Below is a small trained network, with its code and all its weights. Each question gives an input and a target symbol and asks what happens when units are switched off, that is, made to give their printed mean instead of their output.

import numpy as np


def w(rows, s, z=0):
    codes = np.array(rows[::2]) - 128.0
    scale = np.full(codes.shape[1], s)
    scale[-1] = z or s
    return codes * scale


def norm(h):
    return h / np.sqrt((h * h).mean(-1, keepdims=True) + 1e-5)


def softmax(a):
    e = np.exp(a - a.max(-1, keepdims=True))
    return e / e.sum(-1, keepdims=True)


def log_softmax(a):
    a = a - a.max(-1, keepdims=True)
    return a - np.log(np.exp(a).sum(-1, keepdims=True))


def net(x, mask):
    ids = ['αγδεζηθλμξπσφψω'.index(c) for c in x.split()]
    T = len(ids)
    res = E[ids] + P[:T]
    u = 0
    for l in range(3):
        r = norm(res)
        for j in range(3):
            rows = slice(2 * j, 2 * j + 2)
            q, k, v = (r @ M[l][rows].T for M in (Q, K, V))
            z = softmax(np.where(np.tri(T) > 0, q @ k.T / 2**0.5, -1e9)) @ v
            o = O[l][rows]
            res = res + np.where(mask[u + j], z, o[:, -1]) @ o[:, :-1]
        u += 3
    return log_softmax(norm(res)[-1] @ U[:, :-1].T + U[:, -1])


Q, K, V, O = {}, {}, {}, {}
E = w([
[133,122,127,116,154,114,120,139,199,125],'α',
[63,94,104,159,203,165,56,167,124,133],'γ',
[74,36,99,84,55,123,76,197,111,129],'δ',
[153,180,129,128,75,95,66,112,124,149],'ε',
[118,155,170,126,159,131,138,50,120,166],'ζ',
[191,91,117,146,142,165,109,108,99,79],'η',
[123,139,99,49,148,86,115,106,104,120],'θ',
[142,68,160,136,28,149,169,109,122,148],'λ',
[174,117,160,160,166,10,89,113,136,92],'μ',
[95,93,160,124,97,76,96,136,53,185],'ξ',
[67,148,185,117,124,178,109,114,141,23],'π',
[101,217,100,142,147,92,172,79,126,82],'σ',
[74,102,109,166,183,98,188,151,138,159],'φ',
[84,167,159,217,118,113,100,170,174,158],'ψ',
[2,164,141,85,106,172,172,136,91,137],'ω',
],0.026)
P = w([
[182,146,190,87,121,185,79,254,163,13],'0',
[69,40,86,165,25,68,106,144,104,72],'1',
[67,49,91,166,36,81,109,111,93,87],'2',
[80,47,94,174,52,77,117,93,97,95],'3',
[94,48,101,168,79,78,123,94,100,98],'4',
[83,52,103,160,80,74,123,95,105,109],'5',
[93,53,105,167,94,85,119,86,99,104],'6',
[100,62,112,165,105,81,108,75,104,114],'7',
[94,62,111,157,107,88,99,90,98,112],'8',
[75,74,106,155,107,73,99,80,92,112],'9',
[81,62,122,165,109,71,100,94,108,115],'10',
[75,71,108,162,122,78,104,71,90,121],'11',
[62,68,129,159,118,70,89,70,65,114],'12',
[68,82,116,167,127,62,100,63,57,106],'13',
],0.0068)
Q[0] = w([
[149,120,151,119,92,49,209,153,120,112],'L0H1',
[82,78,162,147,53,117,108,101,151,173],'L0H1',
[130,104,107,117,8,90,170,131,133,125],'L0H2',
[186,143,212,144,210,138,208,78,124,229],'L0H2',
[128,111,124,68,142,201,169,152,72,132],'L0H3',
[99,151,119,93,166,2,81,103,144,150],'L0H3',
],0.0091)
K[0] = w([
[112,162,116,102,40,67,136,134,91,169],'L0H1',
[140,177,170,122,173,109,176,127,140,158],'L0H1',
[132,131,183,112,155,127,142,80,128,140],'L0H2',
[157,173,159,106,151,113,166,236,115,93],'L0H2',
[142,102,81,73,152,132,123,204,85,130],'L0H3',
[124,141,170,87,197,130,77,9,145,183],'L0H3',
],0.011)
V[0] = w([
[106,157,159,65,53,102,112,219,105,171],'L0H1',
[102,157,85,167,104,37,182,182,149,124],'L0H1',
[140,141,114,80,121,86,170,251,177,98],'L0H2',
[61,48,111,200,64,41,43,64,131,122],'L0H2',
[45,98,138,158,156,168,131,151,66,190],'L0H3',
[179,2,110,64,177,178,183,81,107,178],'L0H3',
],0.0058)
O[0] = w([
[81,172,164,88,103,221,116,184,93,184,129],'L0H1',
[163,106,118,227,52,139,226,57,111,39,153],'L0H1',
[104,66,204,24,28,168,133,169,155,172,82],'L0H2',
[149,186,1,60,88,26,33,179,220,135,255],'L0H2',
[47,146,64,218,135,196,65,142,130,146,142],'L0H3',
[62,46,97,46,210,196,83,148,110,114,106],'L0H3',
],0.0072,0.0085)
Q[1] = w([
[193,158,218,64,92,184,237,125,154,199],'L1H1',
[143,59,186,103,146,130,91,149,102,176],'L1H1',
[254,146,188,58,84,185,156,216,128,121],'L1H2',
[124,158,151,57,11,86,205,174,140,155],'L1H2',
[115,150,200,159,111,28,128,81,111,245],'L1H3',
[167,156,175,217,85,111,136,146,98,45],'L1H3',
],0.0077)
K[1] = w([
[146,113,118,157,132,119,161,215,80,95],'L1H1',
[163,188,131,97,152,201,128,171,121,150],'L1H1',
[91,109,2,162,174,122,174,196,137,93],'L1H2',
[63,104,93,163,77,67,141,130,131,139],'L1H2',
[172,150,197,130,126,86,159,177,77,194],'L1H3',
[122,104,132,185,104,108,109,98,119,79],'L1H3',
],0.011)
V[1] = w([
[184,71,108,130,121,135,150,211,79,79],'L1H1',
[129,233,97,120,178,106,166,158,135,55],'L1H1',
[56,187,105,86,150,120,119,133,254,105],'L1H2',
[120,156,122,99,58,103,197,202,136,89],'L1H2',
[152,153,106,173,108,120,133,79,107,75],'L1H3',
[110,155,172,164,155,83,171,90,118,223],'L1H3',
],0.0085)
O[1] = w([
[168,97,68,117,139,141,68,247,101,130,2],'L1H1',
[143,179,77,184,101,73,112,120,109,45,65],'L1H1',
[94,111,152,107,167,138,81,109,206,45,164],'L1H2',
[50,152,64,169,136,192,162,134,93,101,114],'L1H2',
[128,82,151,75,120,196,83,165,154,212,163],'L1H3',
[65,143,146,64,119,119,146,187,137,92,59],'L1H3',
],0.012,0.0065)
Q[2] = w([
[157,89,98,127,78,142,124,191,154,77],'L2H1',
[141,160,73,136,153,92,188,126,153,119],'L2H1',
[131,129,72,117,118,159,164,143,133,157],'L2H2',
[104,97,193,110,141,110,104,10,144,186],'L2H2',
[137,134,87,135,78,157,147,199,103,73],'L2H3',
[170,153,111,131,146,122,99,222,104,84],'L2H3',
],0.011)
K[2] = w([
[127,125,82,121,63,67,72,160,255,135],'L2H1',
[119,122,74,145,148,57,195,54,160,91],'L2H1',
[102,123,60,125,43,170,101,133,58,151],'L2H2',
[198,185,212,71,99,204,129,203,47,80],'L2H2',
[108,114,54,183,68,84,152,60,151,157],'L2H3',
[155,153,25,179,148,26,172,99,149,121],'L2H3',
],0.0089)
V[2] = w([
[182,87,111,139,133,123,119,182,202,49],'L2H1',
[185,154,111,129,116,221,113,163,159,163],'L2H1',
[194,160,112,146,154,131,124,106,88,20],'L2H2',
[180,60,144,124,121,112,126,104,183,119],'L2H2',
[86,120,181,255,159,64,83,153,147,148],'L2H3',
[117,80,160,102,65,114,109,50,84,191],'L2H3',
],0.011)
O[2] = w([
[175,91,203,78,193,143,169,58,164,158,118],'L2H1',
[138,177,69,168,120,196,168,21,209,209,1],'L2H1',
[135,183,75,135,189,186,48,90,98,137,144],'L2H2',
[97,186,132,181,16,134,74,172,196,26,75],'L2H2',
[107,128,192,255,153,141,104,178,109,198,134],'L2H3',
[210,141,172,143,165,240,141,64,74,91,184],'L2H3',
],0.0095,0.005)
U = w([
[26,117,125,114,143,169,143,82,81,120,118],'α',
[103,116,112,54,59,164,65,170,144,136,255],'γ',
[107,57,149,192,212,89,232,114,100,100,95],'δ',
[145,157,83,167,99,90,203,65,112,37,154],'ε',
[57,123,96,129,223,130,61,122,155,192,31],'ζ',
[78,141,174,197,90,120,120,107,181,185,51],'η',
[179,118,194,106,127,123,104,200,97,38,220],'θ',
[91,154,143,146,110,214,69,67,152,61,109],'λ',
[198,131,93,138,186,173,110,113,91,150,245],'μ',
[152,198,98,108,20,105,64,46,141,189,10],'ξ',
[147,126,76,2,164,119,98,110,87,90,73],'π',
[104,105,129,70,132,90,169,54,231,115,80],'σ',
[181,115,158,129,45,166,187,103,114,109,200],'φ',
[114,113,182,91,134,142,122,60,107,145,77],'ψ',
[134,117,130,93,94,73,117,119,58,245,68],'ω',
],0.0097,0.0055)

Each question gives the input, a string of symbols that net reads in full, and the target symbol t.
The units are the heads (2 rows each of Q, K, V and O). Each row of codes is followed by its name. A weight is (code - 128) times the scale printed after its matrix; where a second scale follows, it is the last column's (O and U).
mask holds one flag per head, layer by layer. A switched-off head (its flag False) gives its mean, the last column of its rows in O, instead of its output. The means were averaged over made-up inputs and are rounded, as every weight is.
A unit's drop is (log p(t) with every unit on - log p(t) with that unit switched off) / (log p(t) with every unit on - log p(t) with every unit switched off).
The circuit of an input: a set's keep is (log p(t) with only the set's units on - log p(t) with every unit switched off) / (log p(t) with every unit on - log p(t) with every unit switched off). Starting from all 9 units, units are removed one at a time, each time the one whose removal leaves the highest keep (on an exact tie, the one counted first), for as long as the keep stays at least 0.8.
circuit, biggest first: the units of the circuit, biggest drop first
most important unit: the unit with the biggest drop
heads that matter: for each layer, one digit per head in row order, 1 if its drop is at least 0.15 and else 0, layers parted by /
input δ π ε δ θ σ δ ζ ξ, target σ: circuit, biggest first : L1H2, L0H2, L1H1, L2H3
input δ ε ζ ε ε σ η θ, target σ: circuit, biggest first : L0H2, L1H1, L2H2
input δ λ ε δ ε φ μ σ η ζ, target σ: most important unit : L0H2
input γ ω σ μ ε δ η μ, target θ: circuit, biggest first : L1H1, L0H3, L2H1, L1H3
input ξ ζ μ ε δ η, target δ: circuit, biggest first : L2H2, L0H1, L0H3
input ξ δ δ δ δ ξ σ σ ζ δ λ ε, target δ: heads that matter : 100 / 100 / 010
input ω ξ δ μ, target θ: heads that matter : 001 / 100 / 100
input σ ζ π ξ, target μ: circuit, biggest first : L0H2, L2H3, L0H3
input φ ξ μ δ ζ π δ η δ γ λ φ ε, target φ: heads that matter : 010 / 110 / 011
input π δ θ δ α δ θ ζ, target ζ: heads that matter : 011 / 110 / 011
input δ α π σ λ π ξ η ω ψ ζ μ, target σ: heads that matter : 110 / 110 / 000
input δ θ δ μ ζ μ, target σ: circuit, biggest first : L1H1, L0H2, L2H3
input δ μ μ ζ λ δ ξ ξ σ, target σ: circuit, biggest first : L0H2, L1H1, L1H2
input ε π π δ ζ σ ε μ ω λ ξ, target α: most important unit : L0H3
input ω δ ζ σ ε φ φ θ μ λ ε, target ω: circuit, biggest first : L0H2, L2H2, L1H1, L1H2
input η ξ δ ω ζ, target ξ: heads that matter : 011 / 110 / 111
input ω σ η δ ψ δ ζ α ζ, target ω: circuit, biggest first : L0H2, L1H2, L2H1
input θ α γ ζ, target π: heads that matter : 010 / 101 / 001
input ξ λ ω α ζ, target δ: circuit, biggest first : L2H2, L0H1, L1H3
input ξ δ ζ φ σ ω, target δ: circuit, biggest first : L2H2, L0H1, L0H2
input ω σ η ξ ζ ε π λ ω ω σ σ, target ω: circuit, biggest first : L0H2, L1H2, L1H3
input α ζ σ γ, target γ: most important unit : L0H2
input σ ξ θ μ ζ ω δ ψ δ δ μ ω, target μ: circuit, biggest first : L0H2, L2H3, L1H2, L0H3
input η σ δ δ δ δ δ δ ζ μ ξ, target ξ: heads that matter : 011 / 010 / 110
input ω σ μ φ ζ θ ζ, target ω: circuit, biggest first : L1H2, L0H2, L2H1
input δ ζ ψ α δ φ ω γ λ α δ ω δ, target σ: heads that matter : 110 / 110 / 000
input π α φ ζ ζ θ σ π ξ φ ζ ψ, target ζ: most important unit : L0H3
input ζ α ξ ε π, target θ: heads that matter : 110 / 000 / 100
input δ ω ξ ε ξ ζ ε δ μ ω λ, target σ: circuit, biggest first : L0H2, L1H2, L1H1, L2H3
input ζ δ ξ δ ω η σ δ μ ε δ, target θ: heads that matter : 110 / 010 / 100
